Each row is followed by one of two labels, saying whether the row has a hidden trait. Each part has a new trait and two new labels.
[ -5  15  12 -12  42 -39  -1   4  -4 -38  48 -10  19  18 -14 -38  15   9
  10   2  -5   2 -20 -14 -14  -1 -33   4  22   6 -40  -6  11  10  -4 -14
  -6 -14   1  15  16  23   2 -15  -3   7   4  10   3  39   6  -4  14   4
   1 -10  42   9 -49 -15   2  -9  22   7  -9 -20  -2 -27 -15  -2  -4   1
  19 -56  -3  23  20] : LG
[ -5  -8  -6 -10   1 -67   5 -18 -26 -38  24 -20  -4  17 -17 -23  25  12
 -10   1  -7  -5  -5   5 -44   1   1  -9  -3 -10  -6   7  33  19 -30  15
  13 -42  24  38  36  11  17 -29   2   2 -13  -4 -12  24 -22  -6  23  -7
 -13 -22  15  24 -28 -12  -6 -12  27  40  18 -13   3  16 -47  -1  -1  17
  25   8 -10  13  17] : LG
[ -2  -8  20   3 -70 -15 -36 -14 -18 -16 -16  43  12  18   5 -40  31 -25
   2  11   5   7  37  -8 -14  -1 -20  -5   2  36 -11   3  -7  -3  10   2
  25  10  12  -3  19   0  21 -18  21  16 -42   1  14  -4   8  10  22 -30
 -10 -10  18  -5  31  -1  -3  16   7  13  42  20  -8 -21  -5  -9 -25   3
  14 -13 -10 -11   8] : SR
[ -7  -4   8   8 -20  -6  11  13  -2   0 -35  30   2  -1  20 -69 -14 -13
  10  14   9  16  11 -12 -14  -3  -6   4   1  21 -43   1  26  -6  -4 -18
  -4  -2   8 -33  -6   3   1 -36  10  20 -34  -9  -2   5  -5  -1   4 -27
   1  25  -3   9 -12   2  -6  -7   8   3 -27  10  -1  36 -18  -1 -26  -3
  11  13   4 -25 -10] : SR
[ -3  11  22   1 -28 -26   5 -21 -24 -13  28 -24  -7  -9  17 -40   6   5
   2   7   9   1   5 -13  15  -7   1  14  -5   1   0 -39  -8   1  -1   1
 -40  29  -8   0  31  -2 -14   4   0   5  31  16  -7   2 -26  -9  11  29
   8 -26  10  -6  31  -4 -11   1  -5  -5 -28  -2   6   7  -6   6 -12   2
  38 -18   9  12  15] : SR
[  6   8  10   4  38  -5 -26  11 -31  22  12  18   0   9  16  -8  15  -1
  13  -3  13   5 -15  -6 -28  12   7 -13 -23 -13 -19   6 -33 -13   8 -31
   2 -36 -11 -32 -25  20 -15 -26   8 -28   9  36 -10 -45 -13  11 -18   1
   4  -5  -1  38  28  -7  19   4  -2  -9  -7  16  -1  21 -50  -5  -7   2
 -23   7  -9  10  10] : SR
[ -6 -11  42   7  -8 -10  48   2 -31  15 100  21  -9  15  54 -74   5 -36
   5 -24 -14  15   7  -4  36   9  11   0 -10  26 -27  13   3 -38  -2  22
  12 -21 -15  16  17  34 -32  96  47  -5  20   4  -5  28  -1   9  20 -18
  31   3 -13  66  71  23 -14  39   8 -12  -1   4   6  -4 -41   7  11   7
  33  23  10  22  18] : SR
[ 11  15   6   4 -30  27  26 -28  -5 -26  -2 -26 -10 -23 -13 -22   6  -1
  -1  -3   8  17   4  -9  20   3  12   1   2  -6 -39 -31  13 -22  -7  14
 -31 -13 -29   1  28  -1 -38 -18 -58 -14 -11  27   8   0 -18   2  -2  12
   0 -21  11  26 -44 -18   2   1  14  18 -75  13  12  20   1   8 -19   8
   4 -26  -9   2   0] : SR
[   7   -5   15   12   38 -100   26  -12  -21    8   -8  -32   -5    9
   -5   36  -33   21   -5  -16   21   12    3  -21    2    6  -26  -16
   13  -18    5  -24    4   19   15  -48   -9   36    4   57   26  -20
  -36  -31  -83    1   25  -17   -1  -85  -22   -5  -18   55    8  -16
   41  -26 -100   -3  -43   -4   10   22  -69   15    8   81   13    9
  -23   11  -17  -11    8  -18   23] : SR
[ 10  -2  32   7 -23  26  42 -24 -15 -24  26 -39  -3   3  18 -35   4  -3
  -2  -4  -2  -2 -13  -5  22  12 -16  11  13   2 -30 -36   8 -25  -1  -2
  -2  -4 -10  27  16  10 -18 -52 -31   3   6   4   0   7 -11  -2  10  -3
   3 -14   5 -13 -16   3  -7  14   7  17 -47   9 -17   5 -16  -1 -22  12
  27 -21   6 -14  -2] : SR
[  8  13   3  -1  16  35   5 -29  -8  -8  -7 -20  -4  19   3   2 -29 -19
  11 -10  16  -5 -17  -5  40  17 -14  -4  16 -34 -96 -10  14 -33   0  -9
 -25  62 -18  44  15 -26  -1 -35 -47   0  11  -2   6  -3   4  -2 -18  19
  15  10  -3  41 -19   3 -17   2   4   8 -47  15  -5   4 -37  20   2  -5
  45 -48   4 -12 -10] : SR
